Below is a small trained network, with its code and all its weights. Each question gives an input and a target symbol and asks what happens when units are switched off, that is, made to give their printed mean instead of their output.

import numpy as np


def w(rows, s, z=0):
    codes = np.array(rows[::2]) - 128.0
    scale = np.full(codes.shape[1], s)
    scale[-1] = z or s
    return codes * scale


def f(y):
    return np.maximum(y, 0)


def softmax(a):
    e = np.exp(a - a.max(-1, keepdims=True))
    return e / e.sum(-1, keepdims=True)


def log_softmax(a):
    a = a - a.max(-1, keepdims=True)
    return a - np.log(np.exp(a).sum(-1, keepdims=True))


def net(x, mask):
    ids = ['αβγδζηθλμξπστφψω'.index(c) for c in x.split()]
    T = len(ids)
    res = E[ids] + P[:T]
    u = 0
    for l in range(2):
        r = res
        for j in range(2):
            rows = slice(2 * j, 2 * j + 2)
            q, k, v = (r @ M[l][rows].T for M in (Q, K, V))
            z = softmax(np.where(np.tri(T) > 0, q @ k.T / 2**0.5, -1e9)) @ v
            o = O[l][rows]
            res = res + np.where(mask[u + j], z, o[:, -1]) @ o[:, :-1]
        u += 2
        y = f(res @ A[l][:, :-1].T + A[l][:, -1])
        res = res + np.where(mask[u : u + 12], y, B[l][:, -1]) @ B[l][:, :-1]
        u += 12
    return log_softmax(res[-1] @ U[:, :-1].T + U[:, -1])


Q, K, V, O, A, B = {}, {}, {}, {}, {}, {}
E = w([
[75,145,132,168,145],'α',
[163,107,111,73,215],'β',
[175,58,88,141,83],'γ',
[101,77,103,86,127],'δ',
[85,84,102,83,106],'ζ',
[191,135,87,125,68],'η',
[97,159,130,155,173],'θ',
[110,3,102,110,147],'λ',
[131,151,125,164,178],'μ',
[180,139,98,95,135],'ξ',
[108,146,94,81,51],'π',
[167,129,99,94,134],'σ',
[102,85,90,117,32],'τ',
[126,178,120,170,121],'φ',
[111,107,133,176,208],'ψ',
[96,151,129,167,153],'ω',
],0.018)
P = w([
[183,55,239,107,67],'0',
[173,106,209,91,81],'1',
[166,100,172,116,96],'2',
[155,107,143,122,109],'3',
[149,113,119,128,118],'4',
[138,118,100,132,136],'5',
[133,128,80,133,144],'6',
[124,133,63,139,160],'7',
[118,139,48,140,173],'8',
[115,152,32,147,179],'9',
[97,156,19,146,196],'10',
[111,122,1,173,197],'11',
],0.009)
Q[0] = w([
[157,101,2,100,126],'0.h0',
[141,94,20,85,135],'0.h0',
[130,152,71,171,138],'0.h1',
[119,139,89,106,89],'0.h1',
],0.012)
K[0] = w([
[91,144,6,132,163],'0.h0',
[125,138,29,154,136],'0.h0',
[132,134,78,125,143],'0.h1',
[130,104,101,126,118],'0.h1',
],0.013)
V[0] = w([
[130,95,104,106,254],'0.h0',
[76,22,147,140,83],'0.h0',
[103,152,172,93,82],'0.h1',
[112,107,190,78,90],'0.h1',
],0.0088)
O[0] = w([
[101,133,185,187,55,251],'0.h0',
[196,254,148,116,193,168],'0.h0',
[159,119,171,101,136,78],'0.h1',
[145,128,204,69,150,155],'0.h1',
],0.009,0.0023)
A[0] = w([
[146,122,82,64,171,188],'0.n0',
[91,149,128,132,118,167],'0.n1',
[147,60,79,67,172,116],'0.n2',
[146,202,120,148,130,222],'0.n3',
[114,2,80,69,115,164],'0.n4',
[145,54,195,83,105,65],'0.n5',
[108,58,142,95,58,171],'0.n6',
[102,188,132,74,128,113],'0.n7',
[104,197,138,127,95,253],'0.n8',
[101,160,62,169,156,217],'0.n9',
[170,106,65,88,158,118],'0.n10',
[115,29,97,42,134,156],'0.n11',
],0.008,0.0054)
B[0] = w([
[169,130,134,125,189,215],'0.n0',
[102,112,90,174,141,162],'0.n1',
[171,150,102,57,170,185],'0.n2',
[101,125,167,190,166,210],'0.n3',
[116,58,103,61,129,229],'0.n4',
[121,162,99,66,73,154],'0.n5',
[68,56,130,102,84,184],'0.n6',
[64,122,92,163,135,145],'0.n7',
[66,92,147,201,188,215],'0.n8',
[110,47,97,136,181,254],'0.n9',
[203,146,107,133,175,183],'0.n10',
[127,78,72,2,143,212],'0.n11',
],0.007,0.0063)
Q[1] = w([
[254,163,205,117,105],'1.h0',
[78,172,208,213,67],'1.h0',
[202,67,76,165,162],'1.h1',
[93,19,54,15,192],'1.h1',
],0.0055)
K[1] = w([
[120,212,139,88,119],'1.h0',
[148,167,255,133,171],'1.h0',
[73,69,94,130,169],'1.h1',
[104,104,20,187,137],'1.h1',
],0.0076)
V[1] = w([
[191,105,120,134,153],'1.h0',
[133,140,151,36,153],'1.h0',
[159,20,147,117,152],'1.h1',
[2,117,87,147,177],'1.h1',
],0.0077)
O[1] = w([
[113,85,234,199,89,193],'1.h0',
[130,134,163,121,37,216],'1.h0',
[37,254,244,129,219,254],'1.h1',
[238,228,209,78,53,206],'1.h1',
],0.0062,0.0079)
A[1] = w([
[167,2,77,46,62,116],'1.n0',
[143,162,130,15,133,176],'1.n1',
[185,89,60,61,168,90],'1.n2',
[141,115,68,76,181,105],'1.n3',
[50,62,107,137,104,201],'1.n4',
[182,78,65,174,161,222],'1.n5',
[197,86,226,130,121,255],'1.n6',
[78,160,159,30,118,114],'1.n7',
[78,112,160,132,206,52],'1.n8',
[254,240,158,60,92,163],'1.n9',
[74,125,237,241,206,159],'1.n10',
[43,20,68,114,22,217],'1.n11',
],0.0078,0.0067)
B[1] = w([
[80,76,24,37,56,190],'1.n0',
[163,105,127,218,136,205],'1.n1',
[205,134,47,99,176,165],'1.n2',
[218,83,87,103,202,155],'1.n3',
[123,140,206,130,158,172],'1.n4',
[53,137,193,130,152,167],'1.n5',
[65,208,120,157,98,218],'1.n6',
[139,83,96,227,140,181],'1.n7',
[154,135,132,138,77,170],'1.n8',
[212,186,149,204,58,165],'1.n9',
[131,171,66,55,107,249],'1.n10',
[114,85,255,99,114,171],'1.n11',
],0.0081,0.013)
U = w([
[164,183,98,159,28,33],'α',
[52,107,240,101,85,97],'β',
[84,156,107,139,227,210],'γ',
[112,154,148,218,136,208],'δ',
[167,159,186,199,134,142],'ζ',
[101,72,69,66,255,71],'η',
[117,140,108,102,37,86],'θ',
[93,246,158,82,122,227],'λ',
[105,104,131,78,105,141],'μ',
[90,77,137,106,165,139],'ξ',
[162,125,44,151,160,58],'π',
[101,89,141,110,161,159],'σ',
[226,166,173,134,229,72],'τ',
[119,124,45,5,90,2],'φ',
[127,137,184,161,104,159],'ψ',
[144,151,97,116,53,105],'ω',
],0.008,0.0045)

Each question gives the input, a string of symbols that net reads in full, and the target symbol t.
The units are the heads (2 rows each of Q, K, V and O) and the neurons (one row each of A and B). Each row of codes is followed by its name. A weight is (code - 128) times the scale printed after its matrix; where a second scale follows, it is the last column's (O, A, B and U).
mask holds one flag per unit, layer by layer, with each layer's heads first. A switched-off unit (its flag False) gives its mean, the last column of its rows in O or B, instead of its output. The means were averaged over made-up inputs and are rounded, as every weight is.
A unit's drop is (log p(t) with every unit on - log p(t) with that unit switched off) / (log p(t) with every unit on - log p(t) with every unit switched off).
The circuit of an input: a set's keep is (log p(t) with only the set's units on - log p(t) with every unit switched off) / (log p(t) with every unit on - log p(t) with every unit switched off). Starting from the 12 units with the biggest drops (on a tie, the unit counted first), units are removed one at a time, each time the one whose removal leaves the highest keep (on an exact tie, the one counted first), for as long as the keep stays at least 0.8.
circuit, biggest first: the units of the circuit, biggest drop first
top k neurons: the k neurons with the biggest drops, biggest first
top k neurons in layer l: the k neurons of layer l with the biggest drops, biggest first
input η τ η β τ λ σ β δ, target β: circuit, biggest first	0.h0, 1.n11, 0.n6
input ω φ π, target φ: circuit, biggest first	0.h0, 0.n11
input β θ ω β δ, target β: circuit, biggest first	1.n11, 0.n6
input ξ δ ζ η ξ, target η: circuit, biggest first	1.h1, 0.h0, 1.n3, 1.n9
input α η α η θ γ β η ξ φ λ, target φ: circuit, biggest first	1.n0, 0.n11
input β τ β α β π η φ η η α η, target α: circuit, biggest first	1.h1, 1.n9, 0.n9
input δ ξ β γ ξ η λ β, target λ: circuit, biggest first	1.h1
input α λ β ψ τ λ θ η β γ μ, target λ: circuit, biggest first	1.n10, 1.h1
input β δ λ δ ω π ζ β β π, target β: circuit, biggest first	1.n11, 0.h0, 0.n6
input ψ ξ η π η η β, target η: circuit, biggest first	0.n11, 1.n3, 0.n2
input η η τ ω η φ φ τ τ β, target τ: circuit, biggest first	1.h1, 1.n0, 1.n3
input β ζ α ξ β φ η, target φ: top 2 neurons	1.n0, 0.n8
input ω τ τ α η φ γ ξ ψ β α τ, target α: circuit, biggest first	1.h1, 0.h1, 1.n9
input μ θ λ ζ λ α γ ω τ η φ η, target φ: top 2 neurons	0.n8, 1.n0
input μ α β η ξ β τ ξ, target τ: top 2 neurons	1.n0, 0.n6
input π λ θ α τ δ λ τ η, target τ: circuit, biggest first	0.h0, 1.n0, 0.n10, 0.n0
input δ β ξ ξ λ β τ θ, target λ: top neuron in layer 1	1.n10
input β τ β β φ τ β ξ, target β: top 2 neurons in layer 1	1.n11, 1.n10
input θ λ η, target λ: top 3 neurons in layer 0	0.n11, 0.n3, 0.n4
input τ β γ, target β: top neuron in layer 0	0.n9
input η φ π ξ γ λ ψ λ ζ, target λ: top 2 neurons	1.n10, 1.n1
input β β λ η λ ω α γ α β, target α: top 2 neurons	0.n8, 0.n9
input γ ω σ β τ φ σ, target φ: top 4 neurons in layer 0	0.n4, 0.n8, 0.n11, 0.n9
input ξ ψ φ π β β, target β: top 2 neurons	1.n11, 1.n10
input λ η ξ τ ξ π θ δ ζ φ φ λ, target φ: top 3 neurons	1.n0, 0.n8, 0.n9
input β η μ β α α λ, target α: top 2 neurons	1.n9, 0.n8
